Below are the code and all the weights of a small trained network. Each question names an input and a class and asks about switching units off, where a switched-off unit gives its printed mean instead of its output.

import numpy as np


def w(rows, s, z=0):
    codes = np.array(rows[::2]) - 128.0
    scale = np.full(codes.shape[1], s)
    scale[-1] = z or s
    return codes * scale


def norm(h):
    return h / np.sqrt((h * h).mean(-1, keepdims=True) + 1e-5)


def f(y):
    return np.maximum(y, 0)


def log_softmax(a):
    a = a - a.max(-1, keepdims=True)
    return a - np.log(np.exp(a).sum(-1, keepdims=True))


def net(x, mask):
    res = np.array(x, float).reshape(1, 5) / 4 @ E
    u = 0
    for l in range(3):
        y = f(norm(res) @ A[l][:, :-1].T + A[l][:, -1])
        res = res + np.where(mask[u : u + 13], y, B[l][:, -1]) @ B[l][:, :-1]
        u += 13
    return log_softmax(norm(res)[-1] @ U[:, :-1].T + U[:, -1])


A, B = {}, {}
E = w([
[202,70,237,87],'x0',
[129,193,114,42],'x1',
[67,57,148,97],'x2',
[138,92,119,141],'x3',
[254,30,80,38],'x4',
],0.0071)
A[0] = w([
[254,155,122,220,3],'L0N0',
[124,203,67,56,66],'L0N1',
[115,237,99,77,105],'L0N2',
[213,60,129,103,93],'L0N3',
[202,90,101,76,100],'L0N4',
[149,90,95,15,78],'L0N5',
[95,33,130,133,149],'L0N6',
[149,198,97,87,65],'L0N7',
[154,34,75,140,66],'L0N8',
[22,198,162,124,85],'L0N9',
[160,97,205,62,193],'L0N10',
[117,152,190,162,95],'L0N11',
[141,92,75,138,15],'L0N12',
],0.0092,0.0027)
B[0] = w([
[91,130,187,221,201],'L0N0',
[162,236,95,44,217],'L0N1',
[190,236,161,118,233],'L0N2',
[51,74,145,50,251],'L0N3',
[45,118,175,102,240],'L0N4',
[149,112,213,116,240],'L0N5',
[75,101,71,73,208],'L0N6',
[212,227,2,138,185],'L0N7',
[138,154,55,76,209],'L0N8',
[42,132,204,148,251],'L0N9',
[138,45,213,86,253],'L0N10',
[81,139,94,175,179],'L0N11',
[114,102,53,186,155],'L0N12',
],0.0062,0.0045)
A[1] = w([
[152,59,12,153,133],'L1N0',
[176,118,86,146,88],'L1N1',
[126,64,89,164,132],'L1N2',
[157,37,159,150,134],'L1N3',
[146,165,134,194,136],'L1N4',
[184,169,95,132,78],'L1N5',
[201,104,102,188,2],'L1N6',
[52,107,109,135,125],'L1N7',
[138,197,147,198,104],'L1N8',
[182,132,164,204,81],'L1N9',
[160,151,191,182,56],'L1N10',
[78,147,169,180,91],'L1N11',
[165,178,126,106,91],'L1N12',
],0.011,0.005)
B[1] = w([
[55,142,2,120,209],'L1N0',
[65,92,141,119,141],'L1N1',
[104,178,97,91,191],'L1N2',
[171,109,90,93,252],'L1N3',
[173,31,139,138,215],'L1N4',
[96,178,168,67,172],'L1N5',
[121,126,145,107,134],'L1N6',
[94,159,130,140,231],'L1N7',
[161,65,145,94,246],'L1N8',
[162,50,115,214,163],'L1N9',
[147,97,69,167,166],'L1N10',
[93,178,154,176,236],'L1N11',
[150,186,96,118,190],'L1N12',
],0.0079,0.0039)
A[2] = w([
[205,108,88,251,238],'L2N0',
[172,209,102,114,32],'L2N1',
[148,155,199,163,246],'L2N2',
[181,109,105,85,77],'L2N3',
[93,140,160,205,91],'L2N4',
[147,158,98,182,138],'L2N5',
[156,213,95,191,117],'L2N6',
[109,130,100,168,3],'L2N7',
[79,123,217,164,142],'L2N8',
[126,89,129,128,82],'L2N9',
[147,95,142,108,44],'L2N10',
[162,196,102,120,4],'L2N11',
[131,166,125,117,72],'L2N12',
],0.011,0.0022)
B[2] = w([
[244,93,109,94,214],'L2N0',
[168,174,147,102,216],'L2N1',
[142,160,95,147,230],'L2N2',
[107,98,190,194,197],'L2N3',
[133,124,108,171,229],'L2N4',
[174,113,148,78,182],'L2N5',
[155,118,168,112,232],'L2N6',
[111,172,159,107,157],'L2N7',
[116,111,98,189,253],'L2N8',
[163,159,159,119,163],'L2N9',
[151,110,132,117,174],'L2N10',
[175,166,137,100,194],'L2N11',
[108,163,154,129,168],'L2N12',
],0.011,0.0043)
U = w([
[179,223,133,96,209],'0',
[138,42,176,61,134],'1',
[90,149,128,227,193],'2',
[89,122,2,95,2],'3',
[207,95,123,209,13],'4',
],0.019,0.0024)

Each question gives the input, the list of numbers given to net, and the class t.
The units are the neurons (one row each of A and B). Each row of codes is followed by its name. A weight is (code - 128) times the scale printed after its matrix; where a second scale follows, it is the last column's (A, B and U).
mask holds one flag per neuron, layer by layer. A switched-off neuron (its flag False) gives its mean, the last column of its row in B, instead of its output. The means were averaged over made-up inputs and are rounded, as every weight is.
A unit's drop is (log p(t) with every unit on - log p(t) with that unit switched off) / (log p(t) with every unit on - log p(t) with every unit switched off).
The circuit of an input: a set's keep is (log p(t) with only the set's units on - log p(t) with every unit switched off) / (log p(t) with every unit on - log p(t) with every unit switched off). Starting from the 12 units with the biggest drops (on a tie, the unit counted first), units are removed one at a time, each time the one whose removal leaves the highest keep (on an exact tie, the one counted first), for as long as the keep stays at least 0.8.
units of the circuit, in order: the units of the circuit, biggest drop first
unit that matters most: the unit with the biggest drop
k most important neurons: the k neurons with the biggest drops, biggest first
k most important neurons of layer l: the k neurons of layer l with the biggest drops, biggest first
drop of u: that unit's drop, to one decimal
input [-3,2,4,-8,-4], class 2: unit that matters most : L0N9
input [-1,-8,3,3,6], class 3: units of the circuit, in order : (L1N0 L0N8)
input [3,7,-1,6,-7], class 2: 2 most important neurons : (L0N9 L2N8)
input [-8,-7,-7,-8,7], class 3: 2 most important neurons of layer 1 : (L1N0 L1N1)
input [3,-1,7,4,-3], class 2: units of the circuit, in order : (L2N8 L0N3)
input [-6,3,5,3,0], class 0: 2 most important neurons : (L0N1 L0N3)
input [2,0,-1,-2,-1], class 4: 3 most important neurons of layer 0 : (L0N3 L0N4 L0N6)
input [-4,-4,-4,3,-4], class 4: 2 most important neurons : (L2N0 L0N3)
input [5,-7,-3,-5,-8], class 4: 3 most important neurons : (L2N0 L0N3 L0N4)
input [4,-3,-7,1,4], class 1: 2 most important neurons of layer 0 : (L0N3 L0N4)
input [-7,-6,-6,-6,2], class 4: 2 most important neurons : (L0N0 L1N4)
input [-7,-3,-7,5,-6], class 4: 2 most important neurons of layer 1 : (L1N4 L1N8)
input [-5,-7,-6,1,-2], class 4: drop of L2N0 : 0.2
input [-6,-8,-3,-3,3], class 3: units of the circuit, in order : (L1N0)
input [-7,-5,-7,0,-6], class 4: drop of L1N4 : 0.2
input [5,-1,-4,8,-4], class 4: drop of L2N0 : 0.1
